Below is a small trained network, with its code and all its weights. Each question gives an input and a class and asks what happens when units are switched off, that is, made to give their printed mean instead of their output.

import numpy as np


def w(rows, s, z=0):
    codes = np.array(rows[::2]) - 128.0
    scale = np.full(codes.shape[1], s)
    scale[-1] = z or s
    return codes * scale


def f(y):
    return np.maximum(y, 0)


def log_softmax(a):
    a = a - a.max(-1, keepdims=True)
    return a - np.log(np.exp(a).sum(-1, keepdims=True))


def net(x, mask):
    res = np.array(x, float).reshape(1, 6) / 4 @ E
    y = f(res @ A[0][:, :-1].T + A[0][:, -1])
    res = res + np.where(mask, y, B[0][:, -1]) @ B[0][:, :-1]
    return log_softmax(res[-1] @ U[:, :-1].T + U[:, -1])


A, B = {}, {}
E = w([
[57,112,176,137,161,158,71,107,154,80,38,107],'x0',
[126,93,150,108,136,85,99,184,225,182,135,143],'x1',
[89,155,183,149,12,80,73,117,122,89,175,180],'x2',
[125,115,222,150,153,131,161,169,89,122,123,60],'x3',
[210,90,165,112,177,83,123,117,135,53,125,198],'x4',
[107,83,95,99,170,168,56,145,116,70,205,40],'x5',
],0.011)
A[0] = w([
[59,105,21,61,135,134,116,78,135,122,134,203,125],'n0',
[202,86,172,91,185,79,103,99,140,27,156,124,159],'n1',
[101,149,91,115,183,160,183,130,112,176,127,136,101],'n2',
[98,211,108,184,128,76,188,110,156,193,53,173,102],'n3',
[143,56,106,118,179,162,148,102,133,179,78,101,84],'n4',
[80,162,139,122,170,142,67,63,108,90,49,123,140],'n5',
[133,134,121,111,165,132,71,66,66,68,188,30,91],'n6',
[128,99,134,132,104,127,59,118,146,119,191,91,99],'n7',
[94,42,99,162,137,120,72,154,208,150,193,148,115],'n8',
[146,152,107,161,129,160,117,36,38,93,86,110,63],'n9',
[177,107,95,84,143,125,69,135,128,118,201,100,71],'n10',
[142,173,100,141,137,155,169,64,71,66,122,162,79],'n11',
[48,143,168,204,88,139,49,152,99,146,169,180,154],'n12',
[196,121,88,129,108,164,101,110,168,88,104,160,215],'n13',
[155,87,179,170,129,101,178,137,65,190,195,111,129],'n14',
[109,107,163,84,144,75,105,198,226,180,106,148,170],'n15',
[227,80,135,61,147,85,125,123,136,69,83,163,151],'n16',
[57,76,69,75,139,152,106,138,126,96,164,86,97],'n17',
[229,194,44,135,114,103,195,177,95,127,177,116,194],'n18',
[133,209,110,188,102,86,180,154,110,149,48,151,29],'n19',
[117,162,114,153,178,147,109,48,38,147,136,144,52],'n20',
[158,81,143,119,123,141,92,183,220,170,118,112,77],'n21',
[101,158,37,96,113,156,99,77,149,123,89,163,202],'n22',
[147,119,111,118,112,173,153,62,72,107,116,116,63],'n23',
[166,95,76,142,174,166,121,108,150,160,100,97,62],'n24',
[161,111,53,153,48,126,88,159,124,157,188,184,250],'n25',
[9,137,80,136,96,161,154,143,147,203,137,84,78],'n26',
[200,133,119,122,131,149,125,158,173,195,54,90,95],'n27',
[138,106,87,85,144,162,167,137,139,149,57,95,76],'n28',
[110,107,226,142,146,139,173,188,85,114,138,79,184],'n29',
[64,167,68,114,105,164,133,138,109,233,118,80,73],'n30',
[177,127,159,141,121,104,183,91,136,152,40,168,88],'n31',
[114,132,136,132,88,145,133,147,42,121,108,120,106],'n32',
[131,142,165,151,151,181,67,80,135,129,48,126,87],'n33',
[145,172,103,103,147,133,141,69,151,153,254,95,218],'n34',
[47,121,184,143,131,191,78,146,117,120,121,84,172],'n35',
[44,135,141,177,197,127,75,80,184,85,39,121,110],'n36',
[174,74,79,123,159,219,126,144,125,106,123,96,34],'n37',
],0.0087,0.0019)
B[0] = w([
[100,102,181,169,150,180,137,211,37,170,43,129,206],'n0',
[69,95,135,114,145,132,181,77,116,84,104,145,232],'n1',
[159,155,157,130,103,132,109,83,82,99,165,154,197],'n2',
[117,84,76,155,91,75,149,122,125,142,124,115,233],'n3',
[189,160,155,99,62,118,73,93,41,123,135,150,207],'n4',
[158,140,137,159,163,89,169,134,131,124,210,117,206],'n5',
[117,112,102,168,105,95,112,152,132,130,92,116,229],'n6',
[126,129,132,142,69,92,134,96,115,89,92,113,186],'n7',
[173,113,116,157,115,107,92,180,126,108,119,99,200],'n8',
[149,144,141,102,115,110,130,197,150,118,119,64,205],'n9',
[110,102,82,127,92,78,154,87,143,171,111,135,199],'n10',
[115,121,134,146,108,132,167,208,158,99,142,86,200],'n11',
[170,183,180,110,77,159,106,58,75,107,154,179,220],'n12',
[106,88,188,98,164,175,130,156,92,152,123,151,186],'n13',
[102,95,163,196,170,115,147,124,96,175,148,143,197],'n14',
[147,157,143,88,140,87,127,210,150,95,144,77,230],'n15',
[1,117,198,78,94,151,191,128,150,97,169,136,222],'n16',
[117,92,50,150,111,64,124,98,131,121,79,132,201],'n17',
[128,153,124,144,199,112,90,107,149,134,192,103,246],'n18',
[155,101,81,144,101,100,118,125,144,123,87,102,205],'n19',
[151,172,74,95,90,122,117,197,171,121,146,84,183],'n20',
[168,167,123,162,120,99,143,174,166,93,144,70,196],'n21',
[116,127,180,154,170,129,137,176,56,161,108,141,202],'n22',
[147,155,102,121,130,100,120,159,154,93,142,53,183],'n23',
[143,142,160,135,133,129,93,100,82,83,113,117,197],'n24',
[127,154,171,131,176,123,123,119,80,144,139,127,226],'n25',
[21,90,148,41,170,179,210,130,168,68,142,134,221],'n26',
[173,127,163,119,104,80,88,117,112,82,137,117,195],'n27',
[142,189,158,102,136,123,61,92,71,95,118,166,199],'n28',
[160,99,167,113,159,166,121,165,79,195,54,149,217],'n29',
[53,92,116,73,125,177,161,105,106,96,150,112,222],'n30',
[101,70,114,147,93,72,148,63,122,118,106,101,211],'n31',
[149,143,151,108,177,129,129,163,119,74,118,97,170],'n32',
[119,149,89,157,154,100,150,109,142,151,182,117,189],'n33',
[98,145,120,145,172,59,136,119,119,185,130,149,210],'n34',
[102,87,128,136,139,105,115,117,104,146,141,144,214],'n35',
[134,134,106,205,194,134,129,99,132,184,237,131,223],'n36',
[126,149,75,102,70,128,88,112,78,116,141,131,205],'n37',
],0.0073,0.012)
U = w([
[144,148,112,175,209,96,113,102,137,166,239,143,150],'0',
[84,97,145,24,133,145,169,111,142,65,138,146,152],'1',
[139,90,64,157,60,48,106,93,130,121,55,124,73],'2',
[180,200,130,92,102,94,106,255,169,65,144,89,103],'3',
[172,211,171,96,63,115,48,70,74,73,138,165,135],'4',
[138,98,171,140,188,141,109,190,78,178,68,151,244],'5',
[157,154,105,118,169,145,90,133,171,162,168,141,201],'6',
[164,144,110,108,141,199,116,114,179,139,70,175,4],'7',
],0.0098,0.002)

Each question gives the input, the list of numbers given to net, and the class t.
The units are the neurons (one row each of A and B). Each row of codes is followed by its name. A weight is (code - 128) times the scale printed after its matrix; where a second scale follows, it is the last column's (A, B and U).
mask holds one flag per neuron, in row order. A switched-off neuron (its flag False) gives its mean, the last column of its row in B, instead of its output. The means were averaged over made-up inputs and are rounded, as every weight is.
A unit's drop is (log p(t) with every unit on - log p(t) with that unit switched off) / (log p(t) with every unit on - log p(t) with every unit switched off).
The circuit of an input: a set's keep is (log p(t) with only the set's units on - log p(t) with every unit switched off) / (log p(t) with every unit on - log p(t) with every unit switched off). Starting from the 12 units with the biggest drops (on a tie, the unit counted first), units are removed one at a time, each time the one whose removal leaves the highest keep (on an exact tie, the one counted first), for as long as the keep stays at least 0.8.
circuit, biggest first: the units of the circuit, biggest drop first
most important unit: the unit with the biggest drop
k most important neurons: the k neurons with the biggest drops, biggest first
drop when u is switched off: that unit's drop, to one decimal
input [-5,2,2,-6,-4,-4], class 5: most important unit => n0
input [7,-8,2,5,5,-6], class 3: circuit, biggest first => [n9, n11]
input [-6,-5,5,0,-2,2], class 0: circuit, biggest first => [n18, n34]
input [6,7,-3,-8,-4,-7], class 5: 4 most important neurons => [n0, n22, n36, n17]
input [1,1,5,-8,-7,2], class 5: 2 most important neurons => [n0, n22]
input [-2,5,-5,-4,5,-8], class 2: 3 most important neurons => [n31, n3, n26]
input [-1,6,0,6,6,-4], class 1: 2 most important neurons => [n16, n1]
input [8,-7,-8,4,7,5], class 0: 2 most important neurons => [n36, n5]
input [-6,3,4,-8,-2,-4], class 5: circuit, biggest first => [n0, n22]
input [4,-6,-7,1,-3,6], class 4: 2 most important neurons => [n4, n28]
input [1,-1,1,8,4,4], class 5: 2 most important neurons => [n29, n26]
input [6,0,-6,-1,2,-7], class 2: 3 most important neurons => [n31, n3, n18]
input [-8,-8,8,5,0,8], class 0: 2 most important neurons => [n18, n14]
input [5,7,6,-1,1,7], class 2: 2 most important neurons => [n17, n7]
input [-8,3,7,6,5,-1], class 0: most important unit => n14
input [-8,-7,5,-6,5,-2], class 0: 2 most important neurons => [n18, n25]
input [-7,2,5,-5,5,-2], class 0: 2 most important neurons => [n18, n29]
input [-3,-1,-6,4,3,-5], class 4: circuit, biggest first => [n4, n2, n27]
input [7,-2,2,-4,3,-7], class 0: 3 most important neurons => [n36, n5, n33]
input [7,-3,-5,5,-4,1], class 0: 3 most important neurons => [n36, n5, n33]
input [7,-1,8,-7,-3,8], class 2: most important unit => n17
input [-2,6,-8,-7,-2,-2], class 4: circuit, biggest first => [n4, n28]
input [7,-2,6,-7,-8,-8], class 1: drop when n12 is switched off => 0.2
input [-5,-7,-2,-3,6,0], class 3: drop when n1 is switched off => -0.1
input [2,-8,-8,-5,-2,7], class 3: drop when n31 is switched off => 0.2
input [8,0,0,-6,7,-3], class 0: drop when n5 is switched off => 0.3
input [-1,4,4,-7,-5,6], class 5: circuit, biggest first => [n0]
